Below are the code and all the weights of a small trained network. Each question names an input and a class and asks about switching units off, where a switched-off unit gives its printed mean instead of its output.

import numpy as np


def w(rows, s, z=0):
    codes = np.array(rows[::2]) - 128.0
    scale = np.full(codes.shape[1], s)
    scale[-1] = z or s
    return codes * scale


def f(y):
    return np.maximum(y, 0)


def log_softmax(a):
    a = a - a.max(-1, keepdims=True)
    return a - np.log(np.exp(a).sum(-1, keepdims=True))


def net(x, mask):
    res = np.array(x, float).reshape(1, 7) / 4 @ E
    y = f(res @ A[0][:, :-1].T + A[0][:, -1])
    res = res + np.where(mask, y, B[0][:, -1]) @ B[0][:, :-1]
    return log_softmax(res[-1] @ U[:, :-1].T + U[:, -1])


A, B = {}, {}
E = w([
[126,131,127],'x0',
[139,117,131],'x1',
[50,39,131],'x2',
[121,135,126],'x3',
[133,123,130],'x4',
[147,111,3],'x5',
[131,125,129],'x6',
],0.014)
A[0] = w([
[129,142,197,155],'neuron 1',
[194,143,132,83],'neuron 2',
[179,181,135,117],'neuron 3',
[60,92,139,77],'neuron 4',
[166,110,148,207],'neuron 5',
[147,155,242,104],'neuron 6',
[164,195,137,46],'neuron 7',
[184,173,146,111],'neuron 8',
[89,169,121,24],'neuron 9',
[96,39,134,5],'neuron 10',
[174,184,119,93],'neuron 11',
[184,179,136,117],'neuron 12',
[78,147,175,240],'neuron 13',
[91,179,149,189],'neuron 14',
[158,122,6,202],'neuron 15',
],0.016,0.002)
B[0] = w([
[252,250,12,177],'neuron 1',
[65,82,232,164],'neuron 2',
[66,66,210,178],'neuron 3',
[68,152,221,181],'neuron 4',
[153,79,81,143],'neuron 5',
[243,112,16,206],'neuron 6',
[79,97,126,175],'neuron 7',
[21,41,245,176],'neuron 8',
[147,70,152,131],'neuron 9',
[23,64,158,194],'neuron 10',
[75,114,184,177],'neuron 11',
[8,123,117,179],'neuron 12',
[187,116,108,174],'neuron 13',
[199,66,142,154],'neuron 14',
[255,211,26,251],'neuron 15',
],0.0064,0.02)
U = w([
[250,172,94,251],'0',
[44,119,154,5],'1',
],0.024,0.0022)

Each question gives the input, the list of numbers given to net, and the class t.
The units are the neurons (one row each of A and B). Each row of codes is followed by its name. A weight is (code - 128) times the scale printed after its matrix; where a second scale follows, it is the last column's (A, B and U).
mask holds one flag per neuron, in row order. A switched-off neuron (its flag False) gives its mean, the last column of its row in B, instead of its output. The means were averaged over made-up inputs and are rounded, as every weight is.
A unit's drop is (log p(t) with every unit on - log p(t) with that unit switched off) / (log p(t) with every unit on - log p(t) with every unit switched off).
The circuit of an input: a set's keep is (log p(t) with only the set's units on - log p(t) with every unit switched off) / (log p(t) with every unit on - log p(t) with every unit switched off). Starting from the 12 units with the biggest drops (on a tie, the unit counted first), units are removed one at a time, each time the one whose removal leaves the highest keep (on an exact tie, the one counted first), for as long as the keep stays at least 0.8.
units of the circuit, in order: the units of the circuit, biggest drop first
k most important neurons: the k neurons with the biggest drops, biggest first
drop when u is switched off: that unit's drop, to one decimal
input [6,0,7,-1,-7,-7,3], class 0: 3 most important neurons : (neuron 1; neuron 6; neuron 13)
input [3,1,7,8,7,-7,-2], class 0: units of the circuit, in order : (neuron 1)
input [-3,-5,-8,6,-2,-6,-7], class 1: 2 most important neurons : (neuron 8; neuron 15)
input [7,5,2,7,3,-2,-4], class 0: 3 most important neurons : (neuron 8; neuron 12; neuron 3)
input [-2,-7,7,2,-4,-7,-2], class 0: 4 most important neurons : (neuron 1; neuron 6; neuron 13; neuron 8)
input [-1,4,-4,0,0,-3,2], class 1: 3 most important neurons : (neuron 15; neuron 8; neuron 12)
input [-8,4,6,3,6,-7,5], class 0: drop when neuron 1 is switched off : 0.3
input [6,-2,2,0,4,1,3], class 1: drop when neuron 1 is switched off : 2.2
input [7,-8,-7,5,0,4,3], class 1: drop when neuron 10 is switched off : 0.0
input [7,-8,-3,-7,5,-1,-8], class 1: drop when neuron 15 is switched off : 0.6
